Here are made-up elements, facts about them, and rows of numbers that follow some of those facts. Name the element behind each unnamed row.

Named rows:
-.14	.09	-.01	.11	-.09	.15	-.15	.02	.17	.07	-.02 -> (235)
.18	-.48	.05	.57	.07	.10	.54	.21	-.08	.32	-.08 -> (507)
-.13	.10	-.02	.09	.14	.09	.13	-.11	.05	-.01	.07 -> (617)
-.04	.04	.01	.01	.07	.05	.04	.06	.01	.03	.05 -> (567)
-.13	.09	-.01	.05	-.10	.13	-.09	.04	.04	.08	.05 -> (62)
-.26	-.14	-.10	-.07	.19	.02	-.13	.08	.20	.06	.01 -> (819)
-.02	.06	-.01	.03	.02	.08	.04	.07	-.02	.04	.07 -> (233)
-.14	.08	-.01	.00	-.06	.03	.01	-.02	-.29	.06	.09 -> (713)
.00	-.12	.35	-.11	-.06	.04	.03	-.19	.11	.07	-.02 -> (244)
-.04	.04	.06	.08	.05	.00	-.01	-.08	.02	.01	-.07 -> (886)
-.17	-.15	-.01	-.06	.24	-.05	-.02	.00	.15	.01	-.05 -> (168)
-.04	.04	.01	.03	.05	.06	.04	.04	-.02	.04	.05 -> (747)
-.15	.05	-.01	.04	-.04	.10	-.11	.02	.08	.06	.03 -> (375)
-.21	.14	-.02	-.01	.09	.08	-.15	.03	.13	.04	.02 -> (712)
-.12	.10	-.01	.05	.14	.08	.11	-.10	.05	.00	.08 -> (558)
.03	.15	.05	.11	-.07	.09	.03	.01	-.09	.04	.02 -> (672)
.02	.06	.04	.06	.06	.08	.05	.05	.08	.01	.03 -> (754)
.16	-.03	.32	-.12	-.04	.08	.19	-.10	-.04	.07	.10 -> (210)
.05	.07	.07	-.01	-.02	.03	-.09	.18	-.07	.05	-.01 -> (290)
-.11	.08	.00	-.01	-.04	.05	.03	.01	-.20	.07	.09 -> (260)
-.04	.06	.02	.04	.04	.06	.03	.04	.01	.04	.04 -> (87)
.06	-.03	.30	-.10	-.12	.11	.08	-.12	-.04	.09	.11 -> (695)
-.06	.02	-.03	-.05	.36	.00	.20	-.01	.06	-.04	.11 -> (505)
.09	.07	.12	.07	.08	-.02	.12	-.06	-.06	-.01	-.05 -> (296)
.00	-.04	.28	-.17	-.01	.09	.02	-.09	.11	.08	.10 -> (559)
.03	.12	.13	.13	-.08	.04	.00	-.10	-.06	.02	-.06 -> (133)
-.03	.08	.03	.06	-.02	.07	.02	.02	-.03	.04	.03 -> (793)

How the elements are related:
((160), peskis, (49)); ((173), peskis, (240)); ((210), peskis, (244))
((223), peskis, (244)); ((229), peskis, (530)); ((23), peskis, (133))
((232), peskis, (723)); ((233), peskis, (154)); ((235), peskis, (723))
((245), peskis, (168)); ((251), peskis, (722)); ((26), peskis, (415))
((260), peskis, (693)); ((263), peskis, (168)); ((274), peskis, (296))
((284), peskis, (49)); ((290), peskis, (886)); ((32), peskis, (296))
((331), peskis, (244)); ((334), peskis, (244)); ((341), peskis, (588))
((35), peskis, (530)); ((375), peskis, (168)); ((392), peskis, (886))
((409), peskis, (693)); ((427), peskis, (127)); ((505), peskis, (240))
((507), peskis, (530)); ((548), peskis, (723)); ((558), peskis, (588))
((559), peskis, (244)); ((567), peskis, (296)); ((570), peskis, (530))
((573), peskis, (723)); ((574), peskis, (886)); ((617), peskis, (886))
((62), peskis, (757)); ((647), peskis, (415)); ((651), peskis, (49))
((672), peskis, (723)); ((676), peskis, (240)); ((692), peskis, (530))
((695), peskis, (244)); ((712), peskis, (49)); ((713), peskis, (722))
((717), peskis, (49)); ((743), peskis, (415)); ((745), peskis, (530))
((747), peskis, (133)); ((754), peskis, (549)); ((793), peskis, (415))
((800), peskis, (244)); ((801), peskis, (244)); ((810), peskis, (886))
((821), peskis, (549)); ((863), peskis, (549)); ((864), peskis, (722))
((87), peskis, (722)); ((871), peskis, (49)); ((881), peskis, (588))
((127), siplan, (331)); ((133), siplan, (32)); ((160), siplan, (793))
((168), siplan, (819)); ((173), siplan, (375)); ((210), siplan, (549))
((229), siplan, (35)); ((232), siplan, (573)); ((233), siplan, (722))
((240), siplan, (530)); ((251), siplan, (245)); ((260), siplan, (713))
((263), siplan, (651)); ((284), siplan, (232)); ((296), siplan, (173))
((32), siplan, (672)); ((35), siplan, (263)); ((392), siplan, (548))
((409), siplan, (745)); ((427), siplan, (26)); ((505), siplan, (251))
((507), siplan, (284)); ((530), siplan, (871)); ((548), siplan, (695))
((549), siplan, (62)); ((567), siplan, (821)); ((573), siplan, (754))
((574), siplan, (133)); ((578), siplan, (168)); ((647), siplan, (578))
((672), siplan, (240)); ((692), siplan, (409)); ((695), siplan, (800))
((713), siplan, (127)); ((717), siplan, (392)); ((722), siplan, (260))
((723), siplan, (692)); ((743), siplan, (810)); ((745), siplan, (235))
((754), siplan, (233)); ((793), siplan, (881)); ((800), siplan, (723))
((810), siplan, (712)); ((821), siplan, (223)); ((863), siplan, (567))
((173), fugrur, (505)); ((173), fugrur, (676)); ((229), fugrur, (692))
((274), fugrur, (32)); ((290), fugrur, (810)); ((334), fugrur, (559))
((341), fugrur, (558)); ((35), fugrur, (692)); ((35), fugrur, (507))
((505), fugrur, (676)); ((507), fugrur, (745)); ((559), fugrur, (801))
((570), fugrur, (692)); ((573), fugrur, (548)); ((574), fugrur, (617))
((676), fugrur, (505)); ((712), fugrur, (160)); ((717), fugrur, (712))
((743), fugrur, (26)); ((871), fugrur, (160))

Rows to name:
A row may be one of the elements named above.
.13	.06	.07	.04	.01	.06	-.08	.21	.12	.02	-.05 | (573)
-.08	.04	.06	.06	-.03	.00	-.04	-.10	-.04	.02	-.05 | (722)
.00	.05	.02	.06	.04	.08	.05	.06	.07	.02	.03 | (754)
.16	.06	.07	-.04	.07	-.01	.04	.22	-.11	.02	.02 | (743)
-.10	.12	.00	.03	.13	.08	.07	-.06	.06	.01	.08 | (676)
.10	.06	.11	.07	.09	-.03	.13	-.07	-.08	-.01	-.04 | (296)
-.15	-.14	.00	-.05	.26	-.05	-.03	.00	.16	.01	-.05 | (168)
-.15	-.16	.23	-.15	-.08	.12	-.07	-.07	.17	.13	.07 | (223)
.16	.16	.07	.07	.00	.08	.17	.04	-.16	.02	.08 | (427)
-.27	-.14	-.10	-.06	.20	.02	-.12	.07	.21	.06	.01 | (819)
-.08	-.03	.24	-.11	.09	.12	.14	-.25	.14	.05	.13 | (801)
-.19	-.40	-.01	.62	-.04	.16	.45	.00	-.19	.42	-.03 | (745)
-.24	-.09	-.09	-.04	.14	.05	-.11	.09	.17	.07	.04 | (245)
-.27	-.11	-.14	-.05	.19	.03	-.13	.11	.18	.04	.02 | (651)
-.24	-.09	-.09	-.04	.13	.05	-.10	.09	.16	.05	.04 | (245)
-.27	-.08	.19	-.18	-.22	.08	-.11	-.17	-.16	.17	.13 | (331)
-.18	.07	.04	-.01	-.07	-.02	-.03	-.12	-.29	.06	.01 | (127)
-.04	.28	.03	.09	.29	.07	.27	-.23	-.01	-.08	.12 | (160)
-.14	-.15	.20	-.15	-.08	.12	-.09	-.10	.18	.12	.08 | (223)
.02	-.70	-.21	.23	-.16	-.03	.17	.39	-.14	.22	-.06 | (35)
.23	.19	.14	.04	-.08	.02	.06	.15	-.23	.01	.01 | (574)
.08	.06	.04	.02	.13	.02	.16	.06	-.08	.01	.07 | (863)
-.15	-.15	.20	-.15	-.06	.12	-.08	-.08	.18	.13	.07 | (223)
-.20	.16	-.01	.12	-.04	.15	-.01	-.14	.09	.03	.05 | (26)
.08	-.07	.30	-.21	-.11	.07	-.08	.07	.05	.12	.05 | (334)
-.06	.18	.04	.12	.03	.12	.12	-.14	-.05	.00	.08 | (32)
.21	-.68	-.40	.12	-.25	-.06	.31	.20	-.08	-.09	.02 | (229)
-.11	-.09	-.05	-.05	.18	.02	.02	.09	.07	.03	.05 | (251)
-.08	.18	.01	.10	.06	.08	.16	-.15	-.08	.00	.09 | (548)
-.07	.06	.07	.05	-.01	.00	-.02	-.09	-.09	.04	-.05 | (722)
.16	.05	.06	-.04	.07	-.01	.05	.20	-.12	.03	.03 | (743)
.00	.09	.03	.05	-.01	.07	.05	.03	-.03	.03	.03 | (793)
-.14	.07	-.04	.07	.18	.07	.11	-.09	.06	.00	.08 | (810)
-.27	-.15	-.11	-.08	.21	.03	-.12	.08	.20	.05	.02 | (819)
.08	.09	.09	-.05	-.09	.03	-.15	.25	-.08	.09	-.02 | (173)
.01	-.10	-.05	-.09	.34	-.04	.16	.13	.02	-.02	.08 | (647)
-.07	.23	.07	.02	-.15	.11	-.27	.12	.02	.08	-.04 | (871)
-.14	.09	.00	.11	-.10	.14	-.15	.03	.18	.07	-.02 | (235)
.02	.14	.06	.06	-.04	.05	.06	-.01	-.17	.04	.05 | (392)

The same elements again, as new rows of numbers:
Named rows:
-.14	.00	.01	-.25	.20	-.12	-.21	.09	-.08	-.07	.24	-.14	-.20	.19	.19 -> (574)
-.19	-.03	.04	-.06	.13	.08	-.16	.14	-.01	-.07	.27	-.12	-.07	.13	.16 -> (296)
-.18	-.04	.05	-.04	.14	.02	-.22	.02	-.11	-.01	.25	-.09	-.16	.16	.16 -> (821)
-.12	-.03	.03	-.10	.15	.11	-.14	.09	-.04	-.09	.23	-.11	-.04	.20	.21 -> (251)
-.18	-.04	.05	-.11	.11	.15	-.17	.20	.06	-.11	.19	-.09	-.02	.19	.17 -> (505)
-.22	.10	-.01	-.09	.20	.02	-.14	.09	-.03	-.05	.28	-.07	-.16	.27	.15 -> (722)
-.13	.20	-.17	-.14	.40	.06	-.06	-.27	-.45	.12	.60	-.08	-.37	.25	.18 -> (35)
-.28	.08	.06	-.10	.15	.03	-.09	.09	-.10	-.03	.30	-.04	-.19	.29	.13 -> (127)
-.19	.01	.03	-.13	.18	.14	-.12	.10	-.08	-.04	.27	-.12	-.06	.19	.19 -> (210)
-.18	-.07	.06	-.08	.12	.08	-.15	.10	.11	-.17	.15	.08	-.05	.17	.16 -> (548)
-.17	.20	-.07	-.11	.35	.05	-.18	-.01	.00	-.02	.23	-.11	-.23	.15	.19 -> (573)
-.24	-.12	.09	-.08	.16	.12	-.16	.07	-.07	-.20	.19	-.08	-.02	.11	.14 -> (168)
-.18	-.04	.05	-.04	.17	.00	-.22	.04	-.11	-.01	.26	-.09	-.16	.16	.17 -> (567)
-.19	-.10	.00	-.19	.15	-.03	-.24	.15	-.01	-.15	.28	-.08	-.16	.17	.07 -> (530)
-.15	.00	.01	-.10	.17	.14	-.13	.14	-.09	-.05	.27	-.11	-.10	.13	.18 -> (793)
-.25	-.02	.02	-.18	.08	.14	-.13	.26	.08	-.12	.21	-.07	-.02	.30	.15 -> (801)
-.12	-.03	.02	-.12	.19	.05	-.16	.08	-.04	-.11	.23	-.09	-.08	.22	.19 -> (87)
-.17	-.06	.03	-.09	.14	.11	-.18	.19	.01	-.15	.22	-.06	-.06	.22	.13 -> (558)
-.24	.04	.03	-.20	.14	.09	-.10	.15	.01	-.05	.23	-.11	-.08	.28	.21 -> (559)
-.18	-.04	.03	-.11	.14	.09	-.17	.19	.04	-.13	.18	-.07	-.08	.23	.15 -> (676)
-.21	-.03	.08	-.12	.09	.08	-.23	.21	-.01	-.12	.21	-.07	-.07	.22	.17 -> (617)
-.19	-.02	.07	-.09	.17	.04	-.10	.02	-.01	-.11	.21	.05	-.12	.19	.19 -> (235)
-.20	-.02	.02	-.09	.15	.04	-.17	.13	-.04	-.09	.27	-.10	-.10	.16	.15 -> (154)
-.17	-.01	.03	-.10	.18	.07	-.15	.09	-.07	-.09	.27	-.08	-.12	.18	.16 -> (23)
-.17	-.01	.03	-.09	.16	.12	-.14	.11	-.07	-.06	.27	-.10	-.08	.16	.19 -> (375)
-.12	.02	.02	-.15	.29	.00	-.09	-.04	-.15	-.03	.21	-.15	-.18	.16	.26 -> (334)
-.13	-.16	.03	.07	.46	-.07	-.14	.01	-.43	-.19	.45	-.09	-.02	.03	.02 -> (712)

Which element is each row?
A row may be one of the elements named above.
-.20	-.02	.09	-.10	.07	.13	-.21	.22	.01	-.11	.23	-.09	-.03	.21	.17 | (810)
-.12	-.24	.00	.11	.40	-.01	-.23	.12	-.33	-.28	.41	-.04	.03	.04	-.05 | (160)
-.22	.11	-.02	-.10	.19	.04	-.14	.09	-.04	-.04	.27	-.07	-.15	.27	.15 | (722)
-.22	-.01	.01	-.11	.16	.05	-.13	.12	-.06	-.06	.28	-.09	-.09	.18	.16 | (244)
-.17	.10	.04	-.16	.19	.05	-.09	.05	-.05	.03	.23	-.16	-.15	.17	.29 | (173)
-.14	-.18	.04	.02	.50	-.18	-.12	-.09	-.35	-.13	.40	-.04	.01	.03	.04 | (717)
-.19	-.01	.06	-.13	.12	-.01	-.18	.08	-.02	-.06	.19	-.02	-.10	.17	.23 | (392)
-.23	.02	.02	-.19	.12	.09	-.10	.16	.01	-.05	.22	-.11	-.08	.26	.21 | (559)
-.18	-.11	.06	-.10	.21	.16	-.15	.07	-.12	-.18	.19	-.09	-.07	.10	.15 | (647)
-.17	-.07	.02	-.09	.12	.14	-.16	.20	-.01	-.15	.24	-.06	-.07	.20	.12 | (26)
-.13	-.17	.04	.03	.51	-.18	-.11	-.08	-.35	-.13	.39	-.05	.02	.03	.05 | (717)
-.22	-.02	.04	-.08	.16	.03	-.17	.03	-.15	.00	.27	-.09	-.15	.21	.18 | (223)
-.15	-.01	.02	-.10	.17	.15	-.13	.13	-.08	-.06	.27	-.10	-.10	.15	.17 | (793)
-.30	.03	-.06	.03	.16	.31	-.26	-.13	-.13	.05	.35	.21	-.04	.28	.03 | (692)
-.12	-.24	.00	.11	.40	.00	-.23	.12	-.33	-.28	.41	-.05	.02	.04	-.03 | (160)
-.18	.13	-.07	-.07	.33	.12	-.22	.07	.04	-.08	.23	-.08	-.16	.14	.13 | (232)
-.24	.14	.03	-.12	.23	.07	-.10	.07	-.11	-.02	.27	-.03	-.21	.31	.16 | (260)
-.21	.10	.03	-.14	.19	.06	-.09	.05	-.11	-.06	.26	-.04	-.17	.34	.19 | (713)
-.18	-.03	.04	-.10	.11	.16	-.17	.21	.07	-.11	.19	-.09	-.03	.19	.17 | (505)
-.07	-.17	-.07	-.04	.55	-.29	-.21	-.09	-.51	-.25	.45	-.09	-.23	.02	.02 | (871)
-.26	.20	-.11	-.01	.37	.21	-.19	-.33	-.36	.23	.46	-.01	-.24	.25	.14 | (570)
-.16	-.06	.02	-.10	.12	.15	-.15	.20	-.02	-.15	.23	-.07	-.07	.19	.12 | (26)
-.19	.17	-.01	-.20	.19	.41	-.25	.09	-.08	-.04	.47	.01	-.16	-.14	.09 | (507)

Now the same elements, written a new way:
Some elements and their rows:
.01	.02	-.01	.01	-.01	.00	-.01	.00	.01	.00	-.02	-.03	.02	-.01	.01 -> (427)
-.03	-.03	.04	-.02	.03	.01	-.04	-.05	-.03	.00	.05	.02	.01	-.01	-.05 -> (747)
.01	-.02	-.01	.01	.08	.01	.02	-.05	.05	.09	.02	.02	.06	-.03	-.10 -> (233)
-.04	-.02	.03	-.01	.00	.00	-.03	-.04	-.05	-.01	.05	.01	.00	.00	-.06 -> (245)
.03	.06	.00	-.01	-.08	-.02	-.02	.01	-.04	-.03	-.05	-.07	.06	.03	.08 -> (263)
.01	-.07	.31	-.04	-.12	-.19	.17	.21	.14	.08	.08	-.08	.23	-.02	.66 -> (676)
-.05	-.09	-.04	-.02	.01	.07	.01	.01	-.01	-.03	.00	.01	-.04	.04	.08 -> (223)
-.02	-.07	.00	-.03	.00	.06	.00	.00	.02	.00	.00	.03	-.04	.04	-.02 -> (331)
.06	.09	-.32	.04	.18	.22	-.18	.09	.23	.05	.04	-.12	-.14	.02	-.11 -> (559)
.06	.10	-.32	-.01	.24	.12	-.13	.19	.19	.01	.06	.00	-.12	.02	.01 -> (334)
.00	.04	.04	.01	-.03	.02	.00	-.02	.05	.02	-.03	-.06	.05	.01	.09 -> (793)
.02	-.02	-.09	-.01	.09	.08	-.19	-.11	-.06	-.08	.00	.03	-.04	.01	-.27 -> (160)
.01	-.01	-.14	-.10	.23	-.10	-.07	.10	-.07	-.17	.02	.23	.01	-.01	.01 -> (717)
.02	.02	-.13	.06	.07	.09	.01	-.03	-.12	.03	-.06	-.06	-.14	.03	-.30 -> (692)
.00	.02	-.04	.03	.02	.01	-.01	.01	.01	.00	-.02	-.04	.01	.01	.09 -> (863)
.13	-.33	-.53	.20	-.01	.23	-.03	.08	-.42	-.02	.00	-.20	-.14	.06	-.43 -> (558)
.05	.02	-.10	.04	.03	-.04	.00	.01	.14	.05	.01	.03	.01	.02	-.09 -> (713)
.02	-.17	.43	-.14	-.47	-.06	-.31	-.14	.10	.06	.03	-.15	.07	-.10	.16 -> (548)
-.04	-.01	.03	-.02	.01	.00	-.02	-.04	-.04	.00	.06	.02	-.01	.00	-.03 -> (62)
-.13	.09	.51	.09	-.26	.15	.04	-.24	.44	.21	.02	-.26	.18	-.09	.34 -> (617)
.00	-.19	.35	.03	-.29	.08	-.11	-.21	-.05	.02	.00	-.17	.09	-.01	.06 -> (810)
-.03	-.01	.02	.02	-.06	-.01	.01	-.01	-.01	.02	.05	.05	-.07	.02	-.07 -> (154)
-.06	-.01	.06	.02	-.10	.02	.00	-.04	.00	.02	.01	.04	-.05	.01	-.05 -> (415)
.05	.07	.01	.05	-.02	-.02	-.05	.09	.03	-.05	-.04	.01	-.06	-.01	-.14 -> (240)
-.03	.00	.01	.02	-.05	-.02	.01	-.02	-.04	.01	.02	.05	-.06	.01	-.07 -> (588)
.02	.03	-.09	.05	.00	-.04	.03	.01	.12	.08	.00	.07	-.04	.04	-.16 -> (722)
-.04	-.01	-.01	.02	-.06	.00	.02	-.01	-.04	.01	.02	.06	-.08	.01	-.07 -> (757)

Rows to name:
A row may be one of the elements named above.
.06	-.03	.25	-.02	-.13	-.18	.19	.24	.18	.10	-.01	-.14	.24	-.03	.74 | (505)
.06	.10	.04	.01	.11	-.03	-.05	.05	-.01	-.05	-.03	-.03	.02	-.09	-.07 | (672)
.01	-.01	-.08	.00	.10	.07	-.19	-.10	-.05	-.07	-.01	.02	-.03	.01	-.23 | (160)

